-110 -173   94 -108  -88 -133   72   76  146  152 -107   66 -110  -31  -60   52  -49  -40  200 -273   43  103  165 -156 -112 -135   15   90  144   97 -171   92   51  334 : (107)
 185   22  418   16 -237  194 -209 -144   19  -41  686  -40   97 -145  262  -96 -179 -125 -185  442  226 -124  -43  209  463  196  -91  -45 -414  -35  316 -358  105 -289 : (48)
-291   76 -663   65   54   84  167 -118  -45 -184 -789   94  204  124 -133   10  130  -21 -107 -334 -279  205  173 -150 -440 -356 -103  159  330  201  260  129   61  226 : (98)
-184 -105   68  101 -327  203 -104 -108  148   41   72    2  208  -15  161  -85 -176  -72 -322  135    6  241  351 -108  144  -67   42  210   35  346  445 -195  261  140 : (98)
 -91 -114  386   62 -432  176   18 -287  262  -43    0  198  172   78  234 -244 -142    8 -110  -50  225   -2  134  -20  -67 -314 -102  190   87  488  334 -369  259   91 : (139)
-103 -186  106  -93  -96 -125   29   90  133  151 -122   39 -104  -34  -40   39  -78  -18  120 -253   69  111  163 -170  -78 -102   25   86  104  138  -85  112  106  332 : (97)
   8   84  -71  -25  144   12  -34    1 -240    8  -29  -96   43  -98  -55  113  147  -30 -224  101  -80  -78 -182  134 -130   22   37 -130 -152  -83   31    8  -81 -188 : (48)
 212  151  246   51  -61  254 -305 -100 -265  -10  731 -205  232 -183  208  -27  -60 -174 -358  690  135 -223 -176  316  459  371  -45 -226 -558 -245  346 -266   -8 -556 : (15)
 348  218  -29 -186  188  273  327 -102  -83 -657 -120  251    3  -17  -62   26  326 -327  674 -535  -17 -313 -312  118 -431 -141 -473 -159  -36 -448  -92  -26 -368 -282 : (15)
 -46  122 -403  -48  175  183  101   26 -202 -260 -265    8   73 -119 -126  188  123 -248   35 -162 -266   85  -27  -14 -215  -36 -124  -17   46 -188   70  124 -169   22 : (63)
 296  272    4    0  -42  571  240 -315  -65 -794   69  290  223  -51  191  -87  264 -406  488 -256  114 -284 -314  134 -183  -95 -500  -65 -184 -260  287 -238 -285 -482 : (97)
 232  160   -6  -26  209   14  -53 -125 -191 -199  208  -42   30  -40   25  -49  110  -45   24  229  136 -353 -398  262  153   98 -231 -299 -379 -330   -7  -99 -157 -480 : (48)
-213   62 -373   47  166  -50 -244  105 -429  315    3 -327   89 -165  -83  237   31   29 -673  502 -256  112  -21   69  137  193  296  -40 -183  -25  167  109   32  -74 : (48)
 -55   47 -364   32   51   87  225 -230   69 -407 -586  236  189  159  -56  -89   95   -6  144 -391  -58   -9    3  -63 -360 -389 -279   62  232  111  129  -23    2   47 : (63)
 393   21  706 -122 -254  275  172 -247  321 -479  524  312   42  -31  282 -246   41 -293  576 -225  455 -367 -236  156    2  -90 -487 -127 -245 -161   30 -376 -138 -332 : (98)
-155  -20 -318 -120  173  -76  141  206 -105   42 -428   -9  -57 -133 -207  262  128  -95   68 -368 -259  161  129 -175 -299 -131   46   94  225    0 -123  273  -77  324 : (104)
-152 -167  276   82 -313   39 -117 -162  172  176  107    9   83    6  176 -157 -120   75 -330  124  151   51  124   -4   21 -109   75   96   -4  384  257 -262  256   71 : (170)
-166  -64 -371  -96  177 -201  -48  269 -158  248 -274 -152  -53  -74 -293  274  -41   58 -162  -59 -331  261  270 -130 -112    9  222   37  156  -37 -103  267   39  322 : (107)
  66 -230  386 -275   19 -392  -31  206  151  322  263  -33 -294 -125  -97   50 -129   19  182  -98  198 -108   42  -24  124   83   32 -101 -115 -163 -432   87  -12  225 : (98)
-160 -164  -72  -10 -273  135  319 -118  418 -245 -626  322  182  203  -31  -88    0  -22  219 -709 -136  354  472 -346 -500 -543 -147  262  550  458  206  -23  229  478 : (98)
-164  204 -306  232 -160  477 -220 -220 -335 -108   38 -165  343 -127  230   56   35 -209 -704  451 -153   83   73  194   56   79  110  133 -153  247  737 -190   69 -275 : (63)
-260  -66 -326   -9   29 -100 -152  215 -158  356 -147 -216   50  -90 -160  245 -117   20 -464  157 -283  309  354 -139   33   74  286  114   79  114  108  189  114  292 : (98)
-207   38 -319   30   59   86 -105   81 -212  123  -79 -148    4 -168  -58  215  -18 -169 -302  132 -211  189   93  -55   77  111   87   73  -69   10  171  108    8  119 : (48)
 345   58  134 -144  149  -49  288 -167  157 -456 -214  286    4  147  -49 -182  238   18  569 -540  166 -396 -281  122 -396 -301 -430 -245  -19 -251 -232  -86 -164 -256 : (170)
-102  185 -176  144 -231  603   82 -268  -16 -428  -73  123  363  -48  230  -42  133 -349  -15  -60  -57   85   20  -53 -152 -117 -259  157  -18  162  577 -187  -31 -194 : (98)
-175 -108 -313 -138  245 -318 -118  400 -180  455 -210 -248 -131  -95 -345  344  -45  130 -251  -45 -368  260  274 -126 -103   98  299  -25   78  -89 -222  330   40  344 : (170)
-196 -289  287   72 -295 -308 -299  -88  178  554  314 -126   -7   -9  167 -177 -371  228 -437  501  310    0  179  -37  483   27  199   32 -149  359   67 -148  376  180 : (107)
 244  -65  403 -189  -28 -135  130  -84  102 -139   92  177  -68   19   -8 -106   58   20  309 -184  235 -286 -201  116 -249 -151 -216 -117  -65  -73 -172 -139  -56 -106 : (142)
-188  -47 -168   75  -66  -97 -138  -97   -8  182 -158  -60   80   44   29  -64 -151   65 -317  163   19   51   71   -6  137  -78   18   57   -1  204  169  -52  190  112 : (139)
 215   41 -238 -143  212  -87  470 -106  118 -574 -718  381   62  219 -214  -75  289  -19  655 -862  -11 -227 -126  -16 -686 -483 -425  -84  299 -157 -266  111 -178   41 : (142)
 -76  -14  475  228 -580  476  -69 -458  253 -211  282  178  336   14  468 -344 -165  -94 -284  256  308  -55   86   85  142 -200 -164  248 -109  566  681 -606  286 -169 : (139)
 187  -22  515  138 -370  172 -132 -409  213 -191  620  111  178   42  482 -412 -155  -49  -68  404  542 -343 -256  240  404   52 -278  -61 -384  141  357 -483  142 -438 : (142)
 211 -117  365 -232   85 -315  -32  181   34  151  353  -52 -308 -127  -65   65  -65  -44  271  -36  192 -221 -151   62   91  163  -20 -139 -226 -295 -426  102 -100   37 : (142)
  81  268 -412  -21  315  153 -106  102 -503 -161   43 -207  141 -159 -135  232  158 -194 -260  304 -326  -73 -126  169   57  263   -3 -205 -217 -430  140   89 -224 -326 : (15)
 -87    5   24   33  -90  113  -82  -17   -2   18  155  -34   40  -80   95    7  -33 -183 -132  136   37   49   22  -19   98   64  -20   19  -86   24  139  -32  -10    0 : (98)
   1 -142  348  -55 -197  -54 -202   30   82  260  416 -110   23  -97   90  -32 -210   11 -246  323  146   26  174    5  338  121   96   -7 -175   90  113 -149  160   14 : (98)
-159   60 -274  144 -160  255   50 -310   34 -224 -389  116  308   93  110 -161   12  -62 -180  -96  -19   38   60  -20 -135 -306 -200  127  116  300  441 -169  166   -8 : (139)
 -87   20 -458 -177  365 -247   52  342 -278  153 -415 -149  -85 -103 -380  363  100   28  -89 -178 -433  181  170  -83 -218    8  151  -19  151 -206 -207  351  -93  262 : (104)
-203   32 -386   44  -57  253  140  -17  -31 -173 -547   82  228   48 -108   97   50 -113  -81 -337 -336  302  319 -153 -341 -302  -48  217  327  231  315   21   96  273 : (139)
 315   25  139 -217  277 -324  103  -18  -33 -122   -2   64 -145  -32 -113  -53  139   83  332 -160  191 -447 -325  181  -68  -69 -222 -285 -188 -358 -388   37 -158 -222 : (104)
   0 -144  -36 -138   93 -371   90    0  163   63 -304   76  -41  113 -162  -53    9  185  124 -303   92 -105   10  -59 -225 -229 -112 -126  139    7 -275  126   63  178 : (98)
-209  133 -620  130  222  -46 -142   -3 -351   67 -258 -196  137  -48  -84  122   51  -16 -454  314 -198   47  -76   42   21   86   63  -16  -87  -37  196  154  -24  -89 : (142)
 121  149  -99 -106  113  192  311 -167  -75 -489 -419  251  136   84  -96  -47  306 -126  334 -460  -83 -145 -188   69 -617 -333 -313  -72  121 -128   35  -61 -174 -151 : (15)
 -51   93 -492  -93  211  103  315   70 -107 -365 -653  152   22   22 -236  177  271 -227  358 -616 -307  110   23 -139 -585 -255 -214   55  306 -132  -71  273 -203  206 : (142)
  62   75 -161  -54   70  111   26    3 -134 -148  -14  -19  143 -100  -73  115   64  -99  -54   -2 -161   14   64   48  -63    2  -57  -55  -44 -134  123  -15  -47  -95 : (107)
 170  227 -106   -7  118  358  175  -77 -142 -506  -24  109  118  -87   31   72  283 -336  281 -212  -68 -129 -217  125 -218  -18 -283 -105 -152 -299  131  -30 -267 -305 : (97)
 -32   32 -220  -58  164  -35   47   63 -185  -12 -298  -16   40  -17 -160  161  177   10  -93 -119 -169   17  -31   25 -324 -104   53  -47   35  -24    0  118  -63   10 : (97)
-203   37 -518    1   73  182  204   -5  -47 -273 -618  119   75   21 -130  129  108 -191  137 -466 -308  271  167 -185 -422 -252 -116  196  315   63  118  177  -54  305 : (63)
  74 -271  393 -200    6 -571 -251   84   99  515  383 -136 -243  -52    0  -48 -309  269  -94  293  374 -229  -56   84  408  113   94 -177 -281  -34 -370   20  148   93 : (63)
-174 -136  101   -3 -228   45  -42  -21  160  124   54   19  -11  -50   97  -10 -131 -121  -80  -23   83  136  198 -132   82  -46   -7  138   49  219  129  -45  111  241 : (98)
-459   14 -501  275 -264  413  -56 -196  -12 -145 -406    9  301   11  149    8  -94 -211 -459   67 -255  446  334 -209   -7 -130   40  355  233  467  635  -56  220  262 : (63)
-217 -141   42   76 -188   51 -210   12   20  303  161 -144   22 -152  117   51 -196  -80 -355  245   22  203  191  -91  244   73  182  129  -62  250  173   -2  177  211 : (63)
 255 -149  258 -136   -4 -139  406 -182  364 -506 -470  421   20  189  -74 -255   67   94  592 -834  274 -285  -44  -15 -413 -522 -366  -53  288   25 -331 -113  -43  113 : (63)
   2 -109   94  -89  -87   20  136   35  163  -89 -236  128  129   40  -77    7  -10    1  142 -417  -66  127  227 -100 -231 -287  -84   79  210  135   18  -40  120  232 : (139)
-211   92 -169  141 -100  230 -151 -163 -222   43   25 -118  215 -135  140   15   17  -93 -515  437  -75   59  -25  101   90   46   54   92 -148  198  468 -174   90 -147 : (104)
-473 -150 -110  254 -423  191 -153 -241   98  229 -184  -24  207   53  214 -102 -201   46 -655  261  -20  369  302 -171   64 -202  183  347  176  715  590 -212  405  293 : (48)
  47 -182  482  -25 -240  -84 -352   36   72  402  710 -185  -32 -182  183  -75 -304   46 -335  510  245  -39  139   95  543  258  158  -42 -345   62  131 -237  224  -49 : (170)
 -15 -120  256  -39  -25 -236 -288   75 -147  426  399 -256  -59 -177   51   67 -108   90 -489  525  119  -88  -76  140  251  216  247 -103 -279   51   -6  -48  100  -75 : (142)
-183  -54 -132  118  -65  -58 -115 -118  -11  121 -104  -39   86   88   80 -105  -91   81 -258  170   74   26   40  -26   79 -102    2   39    3  206  181  -55  150   55 : (15)
 -43 -106  315   39 -358  233   50 -214  267 -117  140  162   55  -40  236 -167 -141 -151   92 -110  228   41  114  -75  111 -146 -186  168  -24  276  260 -251  165  110 : (48)
 -52  -28 -193 -134  232 -190   21  235 -148  158 -140 -107 -208 -109 -217  253   61  -47    8 -155 -172   51   20  -53 -106   43   98  -54    6 -171 -268  272 -106  193 : (48)
-156  -69 -358 -140  211 -178   32  240 -118  165 -315  -90 -161  -95 -244  268   -9  -49   -6 -219 -269  202  158 -125 -165  -11  120   27  139  -90 -210  318  -61  351 : (63)
-307  -10 -564    4  171  -12  -42  180 -210  119 -427 -155  -43  -84 -190  285   31 -102 -252 -103 -379  327  199 -171 -144  -19  189  139  170   38   30  309  -18  329 : (63)
 116  -45  271  -53 -224  192   82 -144  162 -253  111  159  191  -42  138 -109  -50  -97  110 -127  107  -18  114   18   21 -147 -233   80   -5  108  269 -265  118  -25 : (104)
 269  287   -5   12   36  489  111 -349 -192 -648   68  160  299  -65  167  -80  273 -269  104   37   43 -283 -374  287 -215 -101 -372 -168 -234 -187  340 -284 -234 -599 : (63)
-310 -108 -245  125  -89  -25 -301  140  -98  425   70 -257   35  -72  -18  158 -225   49 -620  364 -207  338  346 -106  268  162  336  127  -28  233  258   29  222  217 : (170)
-181  170 -669  -90  172  129  413   59  -34 -345 -899  266   43  108 -348  181  214 -217  339 -767 -519  270  192 -188 -743 -360 -218  146  473  -94  -28  255 -143  418 : (15)
 307  -63  535 -156  -99  -39  -31  -28  113  -48  506   26  -15 -113   90  -90  -71  -29  206   80  253 -243  -56  164  186   82 -127 -164 -270 -189  -87 -194    9 -195 : (107)
-265  -43 -457   18  112 -193  -57   53 -102  232 -472 -101   34   49 -142   93  -38  122 -271  -39 -189  141  136  -95  -97 -164  111   62  164  174   29  183  130  273 : (139)
 110  284 -208  164  -48  621    0 -242 -209 -583  114   80  378  -29  208  -41  169 -328  -72  147 -124  -35 -109  173   -8   11 -293  -40 -203 -127  579 -305 -142 -492 : (170)
 359  213   82  -79    3  408  273 -214   41 -726  -21  306  205   27   50 -104  244 -262  466 -401   -9 -224 -118  164 -327 -208 -454  -84  -64 -276  190 -266 -199 -365 : (170)
 532   50  475 -275  161  -54  -49  -36 -128 -188  643  -26 -101 -282   47   -3   44 -196  303  162  279 -520 -377  356  265  253 -266 -398 -559 -618 -286 -129 -249 -462 : (63)
-162  288 -896  127  286  234  101 -149 -385 -361 -675   -3  247   80 -147   81  262 -132 -161  -78 -370   41  -88    8 -333 -177 -140   -1  122 -120  290  151 -141 -130 : (15)
